Here is a tiny trained network, its code and every weight. The questions are about switching its units off for an input and a class, where a switched-off unit gives its printed mean instead of its output.

import numpy as np


def w(rows, s, z=0):
    codes = np.array(rows[::2]) - 128.0
    scale = np.full(codes.shape[1], s)
    scale[-1] = z or s
    return codes * scale


def f(y):
    return np.maximum(y, 0)


def log_softmax(a):
    a = a - a.max(-1, keepdims=True)
    return a - np.log(np.exp(a).sum(-1, keepdims=True))


def net(x, mask):
    res = np.array(x, float).reshape(1, 7) / 4 @ E
    y = f(res @ A[0][:, :-1].T + A[0][:, -1])
    res = res + np.where(mask, y, B[0][:, -1]) @ B[0][:, :-1]
    return log_softmax(res[-1] @ U[:, :-1].T + U[:, -1])


A, B = {}, {}
E = w([
[161,160,151,140,79,159,167,37,141,241],'x0',
[141,143,142,148,122,146,145,144,140,118],'x1',
[128,129,152,139,160,150,123,137,138,136],'x2',
[43,218,176,209,158,99,151,60,79,80],'x3',
[140,141,121,144,122,139,117,133,117,126],'x4',
[148,130,139,161,88,120,159,153,122,120],'x5',
[177,173,50,193,209,11,147,144,196,157],'x6',
],0.012)
A[0] = w([
[131,88,148,71,89,188,109,153,146,133,175],'n0',
[70,158,202,120,118,160,137,75,66,67,136],'n1',
[116,195,125,184,174,60,131,113,142,127,61],'n2',
[104,94,150,102,94,181,113,148,104,137,184],'n3',
[113,126,106,112,156,120,102,192,114,35,253],'n4',
[169,106,139,76,103,163,115,153,125,123,161],'n5',
[161,148,139,140,93,156,172,17,135,248,181],'n6',
[178,151,147,125,97,137,134,46,152,171,149],'n7',
[218,152,63,124,169,67,124,167,186,174,194],'n8',
[81,173,115,191,175,65,176,84,113,115,88],'n9',
[101,119,128,115,101,103,134,125,101,109,155],'n10',
[108,178,156,136,127,88,123,121,166,145,154],'n11',
[86,174,111,176,178,92,126,118,143,114,146],'n12',
[157,133,142,124,116,132,150,87,133,136,141],'n13',
],0.012,0.0079)
B[0] = w([
[159,104,97,119,75,187,121,172,83,111,228],'n0',
[73,217,190,254,110,46,99,38,127,99,236],'n1',
[127,77,119,72,94,220,117,177,122,88,210],'n2',
[114,128,125,84,56,164,136,137,41,26,219],'n3',
[87,52,144,173,163,56,131,199,137,5,248],'n4',
[104,21,78,86,131,224,164,192,119,121,203],'n5',
[129,217,95,90,109,197,98,49,152,200,243],'n6',
[152,194,135,113,165,182,158,112,108,228,193],'n7',
[183,78,69,98,231,104,203,159,197,214,239],'n8',
[104,131,78,94,51,241,87,183,27,66,226],'n9',
[61,156,128,164,101,121,140,155,133,114,162],'n10',
[116,153,107,111,144,175,121,164,84,148,174],'n11',
[138,128,142,70,103,132,162,157,100,61,212],'n12',
[138,154,118,142,102,138,102,60,157,151,157],'n13',
],0.0081,0.019)
U = w([
[99,44,105,113,116,165,131,200,81,62,252],'0',
[179,134,105,44,64,223,112,117,85,140,208],'1',
[210,36,101,124,203,1,154,178,174,128,79],'2',
[199,122,84,113,191,119,169,104,206,212,12],'3',
[85,141,210,195,120,28,118,115,100,47,80],'4',
[86,187,173,191,109,132,93,40,102,163,57],'5',
],0.0083,0.0032)

Each question gives the input, the list of numbers given to net, and the class t.
The units are the neurons (one row each of A and B). Each row of codes is followed by its name. A weight is (code - 128) times the scale printed after its matrix; where a second scale follows, it is the last column's (A, B and U).
mask holds one flag per neuron, in row order. A switched-off neuron (its flag False) gives its mean, the last column of its row in B, instead of its output. The means were averaged over made-up inputs and are rounded, as every weight is.
A unit's drop is (log p(t) with every unit on - log p(t) with that unit switched off) / (log p(t) with every unit on - log p(t) with every unit switched off).
The circuit of an input: a set's keep is (log p(t) with only the set's units on - log p(t) with every unit switched off) / (log p(t) with every unit on - log p(t) with every unit switched off). Starting from the 12 units with the biggest drops (on a tie, the unit counted first), units are removed one at a time, each time the one whose removal leaves the highest keep (on an exact tie, the one counted first), for as long as the keep stays at least 0.8.
units of the circuit, in order: the units of the circuit, biggest drop first
most important unit: the unit with the biggest drop
top k neurons: the k neurons with the biggest drops, biggest first
drop when u is switched off: that unit's drop, to one decimal
input [-5,-4,-2,5,-3,2,0], class 4: top 2 neurons : n1, n5
input [-6,3,7,-3,-5,5,1], class 2: most important unit : n9
input [6,0,2,-4,6,6,1], class 3: top 2 neurons : n9, n8
input [-3,-6,-3,1,0,-5,-6], class 4: units of the circuit, in order : n1, n9
input [3,6,-8,1,-6,1,-8], class 5: top 3 neurons : n1, n9, n2
input [2,0,7,2,3,5,6], class 1: top 2 neurons : n9, n4
input [0,2,-2,8,8,-3,0], class 4: top 2 neurons : n1, n5
input [-4,-1,-2,1,8,-5,0], class 4: drop when n5 is switched off : 0.2
input [1,-7,8,2,0,0,4], class 1: drop when n4 is switched off : 1.5
input [6,3,-7,8,4,6,-7], class 5: drop when n11 is switched off : 0.0
input [2,-1,0,7,-6,0,5], class 1: drop when n4 is switched off : 0.1
